Here is a tiny trained network, its code and every weight. The questions are about switching its units off for an input and a class, where a switched-off unit gives its printed mean instead of its output.

import numpy as np


def w(rows, s, z=0):
    codes = np.array(rows[::2]) - 128.0
    scale = np.full(codes.shape[1], s)
    scale[-1] = z or s
    return codes * scale


def norm(h):
    return h / np.sqrt((h * h).mean(-1, keepdims=True) + 1e-5)


def f(y):
    return y / 2 * (1 + np.tanh(0.7978845608 * (y + 0.044715 * y**3)))


def log_softmax(a):
    a = a - a.max(-1, keepdims=True)
    return a - np.log(np.exp(a).sum(-1, keepdims=True))


def net(x, mask):
    res = np.array(x, float).reshape(1, 7) / 4 @ E
    u = 0
    for l in range(4):
        y = f(norm(res) @ A[l][:, :-1].T + A[l][:, -1])
        res = res + np.where(mask[u : u + 4], y, B[l][:, -1]) @ B[l][:, :-1]
        u += 4
    return log_softmax(norm(res)[-1] @ U[:, :-1].T + U[:, -1])


A, B = {}, {}
E = w([
[168,227,132,167,224],'x0',
[129,129,127,131,125],'x1',
[93,96,2,145,156],'x2',
[127,129,129,134,125],'x3',
[233,66,105,147,130],'x4',
[130,129,129,120,131],'x5',
[128,126,128,127,129],'x6',
],0.009)
A[0] = w([
[103,67,74,143,131,5],'0.n1',
[149,173,112,123,151,84],'0.n2',
[211,1,117,103,112,55],'0.n3',
[138,158,190,102,96,194],'0.n4',
],0.0087,0.0026)
B[0] = w([
[78,88,141,179,91,158],'0.n1',
[121,128,124,238,169,157],'0.n2',
[161,190,95,137,2,252],'0.n3',
[97,80,184,202,94,241],'0.n4',
],0.0072,0.0036)
A[1] = w([
[104,57,56,90,154,201],'1.n1',
[29,141,134,147,134,235],'1.n2',
[69,107,100,89,72,143],'1.n3',
[96,160,8,113,143,255],'1.n4',
],0.012,0.0039)
B[1] = w([
[134,149,209,215,205,192],'1.n1',
[96,176,107,35,123,253],'1.n2',
[122,2,203,71,214,206],'1.n3',
[120,118,5,146,204,254],'1.n4',
],0.0093,0.0066)
A[2] = w([
[85,77,106,199,84,64],'2.n1',
[41,70,179,80,206,3],'2.n2',
[166,147,143,140,254,9],'2.n3',
[218,69,159,228,186,86],'2.n4',
],0.0075,0.0035)
B[2] = w([
[163,38,171,122,166,111],'2.n1',
[97,131,214,115,144,238],'2.n2',
[143,71,139,71,13,225],'2.n3',
[255,147,215,149,155,254],'2.n4',
],0.0089,0.0021)
A[3] = w([
[150,132,184,100,73,251],'3.n1',
[157,244,115,156,153,253],'3.n2',
[182,65,125,194,123,125],'3.n3',
[152,99,123,112,158,29],'3.n4',
],0.012,0.0021)
B[3] = w([
[107,124,45,32,53,214],'3.n1',
[60,254,190,185,102,254],'3.n2',
[205,50,136,171,145,196],'3.n3',
[122,115,152,145,135,132],'3.n4',
],0.0093,0.0071)
U = w([
[47,104,162,17,81,53],'0',
[189,77,104,80,33,206],'1',
[66,225,174,118,101,174],'2',
[225,183,184,150,98,111],'3',
[53,63,114,85,231,209],'4',
[188,6,81,166,157,115],'5',
[53,206,27,149,185,1],'6',
[183,159,78,220,195,143],'7',
],0.022,0.0027)

Each question gives the input, the list of numbers given to net, and the class t.
The units are the neurons (one row each of A and B). Each row of codes is followed by its name. A weight is (code - 128) times the scale printed after its matrix; where a second scale follows, it is the last column's (A, B and U).
mask holds one flag per neuron, layer by layer. A switched-off neuron (its flag False) gives its mean, the last column of its row in B, instead of its output. The means were averaged over made-up inputs and are rounded, as every weight is.
A unit's drop is (log p(t) with every unit on - log p(t) with that unit switched off) / (log p(t) with every unit on - log p(t) with every unit switched off).
The circuit of an input: a set's keep is (log p(t) with only the set's units on - log p(t) with every unit switched off) / (log p(t) with every unit on - log p(t) with every unit switched off). Starting from the 12 units with the biggest drops (on a tie, the unit counted first), units are removed one at a time, each time the one whose removal leaves the highest keep (on an exact tie, the one counted first), for as long as the keep stays at least 0.8.
units of the circuit, in order: the units of the circuit, biggest drop first
unit that matters most: the unit with the biggest drop
k most important neurons: the k neurons with the biggest drops, biggest first
k most important neurons of layer l: the k neurons of layer l with the biggest drops, biggest first
drop when u is switched off: that unit's drop, to one decimal
input [6,-4,0,6,0,3,-4], class 2: 3 most important neurons	[1.n3, 3.n2, 1.n1]
input [4,5,-1,3,1,5,-1], class 3: unit that matters most	1.n2
input [-8,5,2,6,-6,-5,-6], class 4: 2 most important neurons of layer 1	[1.n3, 1.n1]
input [0,1,-7,-5,-7,8,5], class 0: 2 most important neurons of layer 0	[0.n4, 0.n2]
input [8,3,0,1,5,-6,8], class 3: 3 most important neurons	[2.n4, 2.n3, 1.n4]
input [-8,-6,3,-5,2,-2,7], class 5: 2 most important neurons	[1.n2, 0.n3]
input [-5,4,-2,8,1,4,-4], class 1: 3 most important neurons	[0.n3, 1.n2, 3.n2]
input [0,-5,7,6,-6,2,-8], class 4: 2 most important neurons	[1.n3, 3.n2]
input [-2,2,7,-3,1,-3,-4], class 5: 2 most important neurons of layer 1	[1.n1, 1.n3]
input [8,4,0,-7,1,7,-2], class 3: 2 most important neurons of layer 3	[3.n1, 3.n2]
input [5,-3,0,-8,5,8,7], class 3: 2 most important neurons of layer 2	[2.n4, 2.n3]
input [0,-7,-5,6,-6,-7,-6], class 0: 4 most important neurons	[1.n4, 1.n1, 3.n2, 3.n1]
input [0,-3,-3,1,1,-2,4], class 1: drop when 1.n2 is switched off	0.2
input [-1,6,4,1,-7,-1,-1], class 4: units of the circuit, in order	[1.n3]
input [-4,-1,8,-6,-3,6,2], class 4: drop when 1.n3 is switched off	0.3
input [-1,0,6,-6,-7,2,-1], class 4: drop when 1.n3 is switched off	0.7
input [0,4,3,8,2,1,-4], class 5: drop when 3.n2 is switched off	0.1
